Below are the code and all the weights of a small trained network. Each question names an input and a class and asks about switching units off, where a switched-off unit gives its printed mean instead of its output.

import numpy as np


def w(rows, s, z=0):
    codes = np.array(rows[::2]) - 128.0
    scale = np.full(codes.shape[1], s)
    scale[-1] = z or s
    return codes * scale


def f(y):
    return y / 2 * (1 + np.tanh(0.7978845608 * (y + 0.044715 * y**3)))


def log_softmax(a):
    a = a - a.max(-1, keepdims=True)
    return a - np.log(np.exp(a).sum(-1, keepdims=True))


def net(x, mask):
    res = np.array(x, float).reshape(1, 8) / 4 @ E
    y = f(res @ A[0][:, :-1].T + A[0][:, -1])
    res = res + np.where(mask, y, B[0][:, -1]) @ B[0][:, :-1]
    return log_softmax(res[-1] @ U[:, :-1].T + U[:, -1])


A, B = {}, {}
E = w([
[189,85,136,188,9,67,76,131,157,133,181,137],'x0',
[103,86,122,163,65,167,200,75,110,32,55,149],'x1',
[144,107,77,204,136,136,136,186,120,188,37,149],'x2',
[130,125,133,124,126,138,119,136,123,122,124,127],'x3',
[133,173,222,109,62,137,132,86,91,208,70,123],'x4',
[2,73,123,104,123,46,84,111,85,141,105,160],'x5',
[195,56,178,148,186,70,197,134,63,130,127,89],'x6',
[233,184,73,32,124,66,104,122,85,101,101,190],'x7',
],0.0062)
A[0] = w([
[177,87,197,164,190,77,164,127,103,136,138,145,23],'n0',
[69,107,111,141,136,65,81,96,96,137,91,135,43],'n1',
[173,163,114,159,132,156,151,110,144,127,146,109,41],'n2',
[138,158,169,107,63,144,133,86,101,204,87,138,59],'n3',
[125,102,156,94,186,208,112,126,64,127,129,158,87],'n4',
[84,190,121,92,163,141,169,150,101,133,97,92,43],'n5',
[143,113,171,83,92,100,180,113,162,99,136,120,177],'n6',
[107,146,115,127,103,174,71,120,164,149,124,191,54],'n7',
[164,55,185,136,130,118,174,134,55,97,105,125,152],'n8',
[113,142,127,79,191,139,204,92,146,143,117,112,133],'n9',
[132,46,31,123,174,115,104,199,201,53,200,135,50],'n10',
[160,132,121,172,29,103,88,136,130,151,165,122,62],'n11',
[126,171,146,105,164,109,87,189,109,204,198,99,2],'n12',
[87,96,164,185,130,216,142,119,162,169,183,12,70],'n13',
[178,141,58,95,88,128,128,85,77,87,76,170,121],'n14',
[193,170,89,170,136,153,147,101,168,156,147,96,192],'n15',
[175,67,140,164,70,41,126,124,146,151,181,105,71],'n16',
[122,139,53,178,134,138,97,185,122,194,54,149,154],'n17',
[110,179,119,124,98,153,56,106,208,181,125,154,102],'n18',
[171,78,104,189,16,110,136,64,118,91,147,168,159],'n19',
[181,173,85,95,149,86,129,89,110,121,118,172,24],'n20',
[94,195,85,128,87,158,109,98,139,130,139,152,56],'n21',
[95,189,94,148,104,149,99,123,162,118,121,139,29],'n22',
[80,102,103,100,133,97,113,131,121,147,108,104,100],'n23',
[77,64,184,184,129,179,138,143,157,169,164,117,15],'n24',
[101,160,107,115,97,177,75,112,196,123,123,157,243],'n25',
[59,39,120,90,113,80,100,85,78,149,139,161,87],'n26',
[192,173,119,61,160,103,87,161,112,160,133,190,150],'n27',
[94,162,198,46,129,127,111,55,137,60,230,104,135],'n28',
[138,102,134,140,90,111,101,111,163,110,129,105,33],'n29',
[181,83,169,135,201,66,153,122,97,199,190,98,172],'n30',
[133,171,244,120,93,113,113,111,132,216,115,122,135],'n31',
[142,150,174,111,94,147,110,87,83,167,96,105,57],'n32',
[113,122,101,115,178,201,159,60,109,116,70,164,122],'n33',
[164,127,92,114,136,141,96,128,66,93,140,128,139],'n34',
[87,180,117,119,193,157,166,114,104,146,123,119,61],'n35',
[114,88,143,137,78,170,188,65,117,49,84,143,21],'n36',
[123,119,118,144,80,151,186,93,102,48,94,167,43],'n37',
[105,139,77,102,161,150,164,113,115,168,135,91,27],'n38',
[157,83,134,140,68,109,96,128,171,139,153,118,57],'n39',
[68,134,144,140,131,90,109,158,79,133,139,196,81],'n40',
[141,121,112,169,128,119,156,200,154,166,57,178,55],'n41',
[238,159,165,122,104,254,191,165,164,100,132,97,54],'n42',
[206,161,110,95,116,74,126,120,83,106,107,188,23],'n43',
[163,159,134,83,155,121,47,184,123,184,161,93,46],'n44',
[186,178,135,155,137,159,143,150,163,114,141,111,34],'n45',
[111,107,149,126,195,111,114,137,208,244,181,108,100],'n46',
[157,109,157,139,137,75,163,136,64,132,150,80,68],'n47',
],0.0089,0.0087)
B[0] = w([
[154,116,45,3,113,189,204,172,112,78,180,113,139],'n0',
[106,196,161,61,72,81,138,130,169,70,136,161,141],'n1',
[116,165,152,59,105,69,119,132,157,90,146,145,126],'n2',
[164,176,94,170,203,150,160,49,160,66,157,97,162],'n3',
[152,154,139,157,155,146,86,155,124,138,138,172,139],'n4',
[164,119,161,99,190,178,75,179,145,122,173,201,141],'n5',
[126,117,138,166,137,145,116,145,108,149,136,96,165],'n6',
[110,99,70,79,112,186,166,154,72,104,145,119,145],'n7',
[87,145,74,92,112,176,134,160,76,117,147,83,184],'n8',
[148,129,167,123,178,152,90,154,112,147,117,182,169],'n9',
[154,191,115,175,223,168,158,25,158,68,134,77,188],'n10',
[163,131,169,93,193,164,71,147,110,152,113,204,163],'n11',
[190,91,52,170,96,93,100,191,227,118,28,102,150],'n12',
[89,51,124,138,72,140,138,52,150,146,140,196,193],'n13',
[88,71,132,172,83,159,133,90,137,141,132,148,185],'n14',
[78,174,151,100,117,75,109,124,98,116,112,133,199],'n15',
[151,144,186,103,175,175,92,170,111,134,102,196,168],'n16',
[195,133,191,178,96,88,178,148,108,180,202,87,211],'n17',
[105,123,81,95,139,163,138,180,81,107,123,105,187],'n18',
[127,146,166,162,178,141,89,183,117,155,93,129,213],'n19',
[96,77,138,132,75,167,163,87,180,142,152,185,144],'n20',
[121,111,89,62,125,176,201,166,95,98,178,106,143],'n21',
[168,86,37,25,87,216,206,178,141,100,174,111,131],'n22',
[122,158,154,109,113,108,109,116,122,91,124,144,140],'n23',
[90,45,134,123,83,171,167,70,171,144,148,189,156],'n24',
[75,112,110,112,136,173,132,180,60,114,129,84,254],'n25',
[113,182,180,85,103,44,136,120,143,73,135,130,171],'n26',
[69,89,148,163,103,139,127,101,136,161,102,150,212],'n27',
[217,107,180,170,89,83,167,156,101,218,199,80,200],'n28',
[221,114,130,82,145,177,139,162,167,113,137,182,122],'n29',
[88,128,97,121,128,164,121,161,76,121,99,78,198],'n30',
[144,154,110,170,187,134,144,64,130,70,118,102,201],'n31',
[154,151,93,146,189,142,175,75,176,54,152,104,142],'n32',
[164,132,162,163,172,133,83,167,96,148,95,140,175],'n33',
[99,115,131,142,135,138,149,100,129,156,122,126,150],'n34',
[163,133,155,116,157,178,77,146,140,110,135,195,147],'n35',
[180,93,62,157,75,103,57,177,223,112,42,95,159],'n36',
[175,122,50,132,99,107,82,164,209,148,29,88,154],'n37',
[193,119,119,81,158,149,121,157,172,104,165,193,122],'n38',
[164,154,148,114,175,162,101,147,145,137,138,190,143],'n39',
[101,185,147,92,85,91,95,108,140,97,142,155,142],'n40',
[230,118,148,123,93,90,185,125,154,190,242,83,148],'n41',
[79,193,172,81,88,34,127,120,127,86,130,130,185],'n42',
[72,51,133,124,96,185,136,84,193,159,151,171,158],'n43',
[157,101,76,155,95,98,110,151,197,122,58,109,163],'n44',
[109,180,167,43,76,70,123,116,168,73,147,172,135],'n45',
[121,106,107,165,95,98,84,149,166,134,52,117,184],'n46',
[107,112,67,59,101,196,185,183,92,80,165,128,140],'n47',
],0.011,0.0099)
U = w([
[147,112,66,145,91,100,85,179,192,135,57,107,97],'0',
[94,122,69,49,115,182,169,185,64,107,168,108,56],'1',
[148,149,182,120,196,158,81,172,106,155,139,229,82],'2',
[56,57,148,144,71,151,152,49,161,161,153,193,69],'3',
[77,210,172,58,86,25,126,119,134,86,157,152,97],'4',
[160,181,93,172,213,142,166,25,152,76,159,95,96],'5',
[245,119,167,143,72,80,188,154,113,211,232,95,54],'6',
[75,137,142,156,137,115,123,141,80,147,127,115,250],'7',
],0.012,0.016)

Each question gives the input, the list of numbers given to net, and the class t.
The units are the neurons (one row each of A and B). Each row of codes is followed by its name. A weight is (code - 128) times the scale printed after its matrix; where a second scale follows, it is the last column's (A, B and U).
mask holds one flag per neuron, in row order. A switched-off neuron (its flag False) gives its mean, the last column of its row in B, instead of its output. The means were averaged over made-up inputs and are rounded, as every weight is.
A unit's drop is (log p(t) with every unit on - log p(t) with that unit switched off) / (log p(t) with every unit on - log p(t) with every unit switched off).
The circuit of an input: a set's keep is (log p(t) with only the set's units on - log p(t) with every unit switched off) / (log p(t) with every unit on - log p(t) with every unit switched off). Starting from the 12 units with the biggest drops (on a tie, the unit counted first), units are removed one at a time, each time the one whose removal leaves the highest keep (on an exact tie, the one counted first), for as long as the keep stays at least 0.8.
circuit, biggest first: the units of the circuit, biggest drop first
unit that matters most: the unit with the biggest drop
top k neurons: the k neurons with the biggest drops, biggest first
drop when u is switched off: that unit's drop, to one decimal
input [-8,-4,-5,-6,-1,-6,8,-3], class 1: top 2 neurons : [n30, n0]
input [-3,-6,-4,1,-4,0,-4,7], class 3: top 2 neurons : [n27, n20]
input [-1,-7,-1,-1,-3,-2,-7,3], class 0: circuit, biggest first : [n44]
input [2,-1,-5,0,2,0,-3,-5], class 3: top 2 neurons : [n13, n17]
input [6,7,-6,0,-7,-7,6,1], class 0: top 4 neurons : [n36, n37, n19, n31]
input [5,3,3,-1,4,-4,-1,1], class 2: circuit, biggest first : [n11, n19]
input [-5,7,-2,3,4,7,8,1], class 1: top 2 neurons : [n8, n47]
input [-2,7,-2,1,-1,3,7,3], class 0: top 3 neurons : [n36, n37, n25]
input [1,-8,4,-3,4,-8,-8,-7], class 0: top 4 neurons : [n46, n12, n44, n8]
input [-6,-6,7,-7,4,5,7,-6], class 1: top 3 neurons : [n0, n30, n47]
input [-6,8,6,5,4,1,-8,-4], class 0: top 2 neurons : [n36, n37]
input [-5,7,5,2,4,-4,2,7], class 0: top 2 neurons : [n37, n36]
input [-8,4,-2,8,8,-3,2,-5], class 2: top 3 neurons : [n9, n33, n5]
input [-7,3,-2,8,0,-1,8,-4], class 1: circuit, biggest first : [n8]
input [4,2,-7,-7,-2,8,-6,-6], class 4: top 3 neurons : [n26, n17, n1]
input [6,-4,-8,-6,-6,0,6,-6], class 6: top 3 neurons : [n28, n25, n31]
input [7,-3,1,-3,6,8,-2,-2], class 4: top 2 neurons : [n26, n1]
input [7,-4,-5,-8,8,0,-1,-8], class 3: top 4 neurons : [n13, n24, n10, n46]
input [5,-5,7,-1,3,-8,0,8], class 3: circuit, biggest first : [n43, n27]
input [8,-2,7,-7,1,-7,7,-2], class 2: unit that matters most : n16
input [-8,-8,3,-5,0,6,7,-5], class 0: circuit, biggest first : [n46, n12]
input [3,5,-5,-2,7,3,-1,8], class 3: drop when n14 is switched off : 0.5
input [-4,-5,-5,-5,-4,0,6,-4], class 1: drop when n18 is switched off : -0.2
input [-3,-6,-4,-4,0,4,8,6], class 1: drop when n18 is switched off : 0.0
input [4,-8,7,7,8,7,5,1], class 0: drop when n12 is switched off : 0.8
